Here is a tiny trained network, its code and every weight. The questions are about switching its units off for an input and a class, where a switched-off unit gives its printed mean instead of its output.

import numpy as np


def w(rows, s, z=0):
    codes = np.array(rows[::2]) - 128.0
    scale = np.full(codes.shape[1], s)
    scale[-1] = z or s
    return codes * scale


def norm(h):
    return h / np.sqrt((h * h).mean(-1, keepdims=True) + 1e-5)


def f(y):
    return np.maximum(y, 0)


def log_softmax(a):
    a = a - a.max(-1, keepdims=True)
    return a - np.log(np.exp(a).sum(-1, keepdims=True))


def net(x, mask):
    res = np.array(x, float).reshape(1, 4) / 4 @ E
    u = 0
    for l in range(4):
        y = f(norm(res) @ A[l][:, :-1].T + A[l][:, -1])
        res = res + np.where(mask[u : u + 4], y, B[l][:, -1]) @ B[l][:, :-1]
        u += 4
    return log_softmax(norm(res)[-1] @ U[:, :-1].T + U[:, -1])


A, B = {}, {}
E = w([
[85,91,107,218,74,159,114,61],'x0',
[156,196,222,167,115,106,177,116],'x1',
[203,119,196,166,174,172,2,170],'x2',
[108,161,129,115,127,170,126,134],'x3',
],0.006)
A[0] = w([
[137,204,218,168,93,90,189,109,36],'0.n1',
[149,137,145,90,141,110,165,144,152],'0.n2',
[114,147,118,110,107,82,180,111,100],'0.n3',
[164,191,249,190,112,114,181,111,2],'0.n4',
],0.011,0.0029)
B[0] = w([
[254,32,148,143,202,226,114,143,245],'0.n1',
[130,128,97,106,109,117,158,187,185],'0.n2',
[98,82,81,121,171,166,102,149,211],'0.n3',
[25,212,120,120,67,54,99,123,254],'0.n4',
],0.0088,0.0078)
A[1] = w([
[57,127,114,223,42,120,97,19,133],'1.n1',
[203,98,147,80,174,137,142,78,83],'1.n2',
[120,76,154,245,99,193,116,58,2],'1.n3',
[96,104,93,179,92,141,157,62,59],'1.n4',
],0.012,0.00084)
B[1] = w([
[114,117,225,148,141,149,203,208,249],'1.n1',
[133,150,149,138,133,171,166,152,162],'1.n2',
[125,70,5,95,154,158,53,51,254],'1.n3',
[183,179,113,173,54,111,127,118,206],'1.n4',
],0.012,0.009)
A[2] = w([
[183,81,153,168,176,191,155,171,206],'2.n1',
[31,88,212,189,132,139,121,65,31],'2.n2',
[141,241,187,101,86,16,96,98,2],'2.n3',
[188,129,164,146,144,136,9,177,194],'2.n4',
],0.011,0.00095)
B[2] = w([
[116,167,198,117,152,89,93,132,254],'2.n1',
[156,168,124,32,205,95,155,179,160],'2.n2',
[121,79,69,214,9,141,130,106,163],'2.n3',
[123,121,154,137,164,151,201,138,248],'2.n4',
],0.012,0.0094)
A[3] = w([
[126,116,58,102,154,166,61,107,98],'3.n1',
[127,97,93,135,161,158,131,25,97],'3.n2',
[150,137,173,184,12,137,89,179,24],'3.n3',
[63,178,63,33,101,14,73,125,2],'3.n4',
],0.011,0.00075)
B[3] = w([
[162,121,111,117,122,74,132,83,254],'3.n1',
[116,163,115,62,101,92,70,100,228],'3.n2',
[98,168,80,147,50,96,173,122,232],'3.n3',
[152,92,124,151,137,155,25,2,181],'3.n4',
],0.011,0.006)
U = w([
[145,73,58,83,143,144,47,1,20],'0',
[120,142,213,96,208,158,147,173,254],'1',
[99,143,107,188,31,139,192,120,44],'2',
],0.0088,0.00066)

Each question gives the input, the list of numbers given to net, and the class t.
The units are the neurons (one row each of A and B). Each row of codes is followed by its name. A weight is (code - 128) times the scale printed after its matrix; where a second scale follows, it is the last column's (A, B and U).
mask holds one flag per neuron, layer by layer. A switched-off neuron (its flag False) gives its mean, the last column of its row in B, instead of its output. The means were averaged over made-up inputs and are rounded, as every weight is.
A unit's drop is (log p(t) with every unit on - log p(t) with that unit switched off) / (log p(t) with every unit on - log p(t) with every unit switched off).
The circuit of an input: a set's keep is (log p(t) with only the set's units on - log p(t) with every unit switched off) / (log p(t) with every unit on - log p(t) with every unit switched off). Starting from the 12 units with the biggest drops (on a tie, the unit counted first), units are removed one at a time, each time the one whose removal leaves the highest keep (on an exact tie, the one counted first), for as long as the keep stays at least 0.8.
units of the circuit, in order: the units of the circuit, biggest drop first
most important unit: the unit with the biggest drop
top k neurons: the k neurons with the biggest drops, biggest first
k most important neurons of layer l: the k neurons of layer l with the biggest drops, biggest first
input [6,6,-5,-7], class 0: top 2 neurons => [0.n1; 1.n3]
input [3,-7,-8,1], class 2: most important unit => 0.n1
input [2,1,-6,-6], class 0: units of the circuit, in order => [0.n4; 1.n1]
input [-4,-4,2,-1], class 1: top 2 neurons => [0.n4; 1.n3]
input [-1,2,4,6], class 2: top 2 neurons => [1.n3; 2.n3]
input [-4,3,2,-4], class 2: units of the circuit, in order => [0.n4; 2.n3]
input [-7,-1,-3,5], class 0: top 3 neurons => [1.n1; 0.n1; 2.n4]
input [6,-6,0,-2], class 2: top 4 neurons => [0.n1; 1.n4; 1.n1; 0.n3]
input [-1,0,-7,0], class 0: top 2 neurons => [1.n1; 0.n1]
input [5,4,-7,-6], class 0: units of the circuit, in order => [0.n1; 1.n3]
input [7,-3,-4,-4], class 2: top 3 neurons => [1.n4; 0.n1; 1.n1]
input [3,7,1,-3], class 1: top 2 neurons => [1.n1; 0.n1]
input [0,0,3,-2], class 1: top 2 neurons => [1.n4; 1.n3]
input [-7,0,-4,2], class 0: top 3 neurons => [1.n1; 0.n1; 2.n4]
input [-1,8,-7,-8], class 1: most important unit => 0.n1
input [-6,7,6,7], class 2: top 2 neurons => [0.n4; 2.n3]
input [5,-6,-7,1], class 2: top 4 neurons => [0.n1; 1.n4; 1.n1; 0.n4]
input [4,5,3,-6], class 1: 2 most important neurons of layer 0 => [0.n4; 0.n1]
input [0,-1,-8,5], class 0: 3 most important neurons of layer 0 => [0.n3; 0.n4; 0.n1]
input [5,-7,0,-3], class 2: most important neuron of layer 3 => [3.n3]
input [4,-8,-6,6], class 2: 2 most important neurons of layer 0 => [0.n1; 0.n4]
input [-4,1,2,7], class 2: 2 most important neurons of layer 1 => [1.n3; 1.n1]
input [5,-8,-6,-7], class 2: 2 most important neurons of layer 1 => [1.n4; 1.n1]
